Below are the code and all the weights of a small trained network. Each question names an input and a class and asks about switching units off, where a switched-off unit gives its printed mean instead of its output.

import numpy as np


def w(rows, s, z=0):
    codes = np.array(rows[::2]) - 128.0
    scale = np.full(codes.shape[1], s)
    scale[-1] = z or s
    return codes * scale


def norm(h):
    return h / np.sqrt((h * h).mean(-1, keepdims=True) + 1e-5)


def f(y):
    return y / 2 * (1 + np.tanh(0.7978845608 * (y + 0.044715 * y**3)))


def log_softmax(a):
    a = a - a.max(-1, keepdims=True)
    return a - np.log(np.exp(a).sum(-1, keepdims=True))


def net(x, mask):
    res = np.array(x, float).reshape(1, 3) / 4 @ E
    u = 0
    for l in range(2):
        y = f(norm(res) @ A[l][:, :-1].T + A[l][:, -1])
        res = res + np.where(mask[u : u + 6], y, B[l][:, -1]) @ B[l][:, :-1]
        u += 6
    return log_softmax(norm(res)[-1] @ U[:, :-1].T + U[:, -1])


A, B = {}, {}
E = w([
[248,116,104,113,182,125,161],'x0',
[160,162,205,58,95,81,167],'x1',
[148,202,138,163,165,120,1],'x2',
],0.0053)
A[0] = w([
[18,153,157,108,115,73,119,3],'L0N1',
[174,165,74,109,194,73,37,80],'L0N2',
[103,217,126,157,109,58,3,31],'L0N3',
[35,90,141,136,122,107,60,8],'L0N4',
[88,110,70,204,196,236,74,196],'L0N5',
[75,141,216,85,80,86,84,28],'L0N6',
],0.0056,0.0028)
B[0] = w([
[211,135,127,150,154,245,84,152],'L0N1',
[101,207,123,60,191,150,202,191],'L0N2',
[109,167,93,168,109,98,211,215],'L0N3',
[137,89,90,205,172,203,100,154],'L0N4',
[151,74,217,88,33,48,170,254],'L0N5',
[255,101,184,128,137,194,111,161],'L0N6',
],0.006,0.0048)
A[1] = w([
[53,183,176,209,44,232,95,7],'L1N1',
[234,156,161,46,86,88,117,52],'L1N2',
[85,89,94,182,70,36,181,106],'L1N3',
[218,166,49,115,228,160,137,134],'L1N4',
[34,149,114,2,199,95,154,140],'L1N5',
[173,195,214,165,211,64,64,102],'L1N6',
],0.0066,0.0018)
B[1] = w([
[163,58,116,101,246,133,154,230],'L1N1',
[88,100,162,164,118,131,2,252],'L1N2',
[130,221,144,157,52,147,82,239],'L1N3',
[84,14,181,203,151,208,132,223],'L1N4',
[176,143,44,98,142,221,161,178],'L1N5',
[83,140,78,99,51,28,151,216],'L1N6',
],0.0072,0.0043)
U = w([
[106,149,197,147,47,136,61,240],'0',
[138,60,170,201,233,226,95,102],'1',
[71,209,73,89,103,111,223,236],'2',
[147,201,108,126,135,255,107,1],'3',
],0.0063,0.0034)

Each question gives the input, the list of numbers given to net, and the class t.
The units are the neurons (one row each of A and B). Each row of codes is followed by its name. A weight is (code - 128) times the scale printed after its matrix; where a second scale follows, it is the last column's (A, B and U).
mask holds one flag per neuron, layer by layer. A switched-off neuron (its flag False) gives its mean, the last column of its row in B, instead of its output. The means were averaged over made-up inputs and are rounded, as every weight is.
A unit's drop is (log p(t) with every unit on - log p(t) with that unit switched off) / (log p(t) with every unit on - log p(t) with every unit switched off).
The circuit of an input: a set's keep is (log p(t) with only the set's units on - log p(t) with every unit switched off) / (log p(t) with every unit on - log p(t) with every unit switched off). Starting from all 12 units, units are removed one at a time, each time the one whose removal leaves the highest keep (on an exact tie, the one counted first), for as long as the keep stays at least 0.8.
circuit, biggest first: the units of the circuit, biggest drop first
k most important neurons: the k neurons with the biggest drops, biggest first
k most important neurons of layer l: the k neurons of layer l with the biggest drops, biggest first
input [2,3,3], class 3: circuit, biggest first -> L0N5
input [-6,-3,4], class 1: 2 most important neurons -> L1N1, L0N4
input [7,-8,3], class 0: circuit, biggest first -> L0N5, L1N1
input [2,-7,-6], class 0: circuit, biggest first -> L1N3, L0N5, L1N1
input [-4,1,6], class 2: circuit, biggest first -> L0N3, L1N2
input [2,4,7], class 2: circuit, biggest first -> L1N6, L0N2
input [-2,-7,-3], class 0: circuit, biggest first -> L0N5, L1N3
input [6,-8,7], class 0: circuit, biggest first -> L0N5, L1N6
input [8,2,-6], class 1: circuit, biggest first -> L0N5, L1N4
input [-5,5,8], class 2: 3 most important neurons -> L1N6, L0N3, L0N5
input [-1,-4,6], class 2: 2 most important neurons of layer 1 -> L1N2, L1N4
input [-4,3,5], class 2: 3 most important neurons -> L0N3, L1N6, L1N2
input [-8,-5,-1], class 1: 3 most important neurons of layer 1 -> L1N1, L1N6, L1N2
input [-8,0,4], class 1: circuit, biggest first -> L1N1
input [-2,-8,-3], class 0: circuit, biggest first -> L0N5, L1N3
input [5,4,-3], class 1: 4 most important neurons -> L0N5, L1N6, L0N3, L1N3
input [8,-8,0], class 0: 2 most important neurons -> L0N5, L1N1
input [2,-5,3], class 0: 2 most important neurons -> L0N5, L1N2
input [2,-5,6], class 2: 2 most important neurons -> L0N2, L0N6
input [0,-3,7], class 2: most important neuron -> L0N2
input [5,6,8], class 2: 2 most important neurons of layer 0 -> L0N2, L0N1
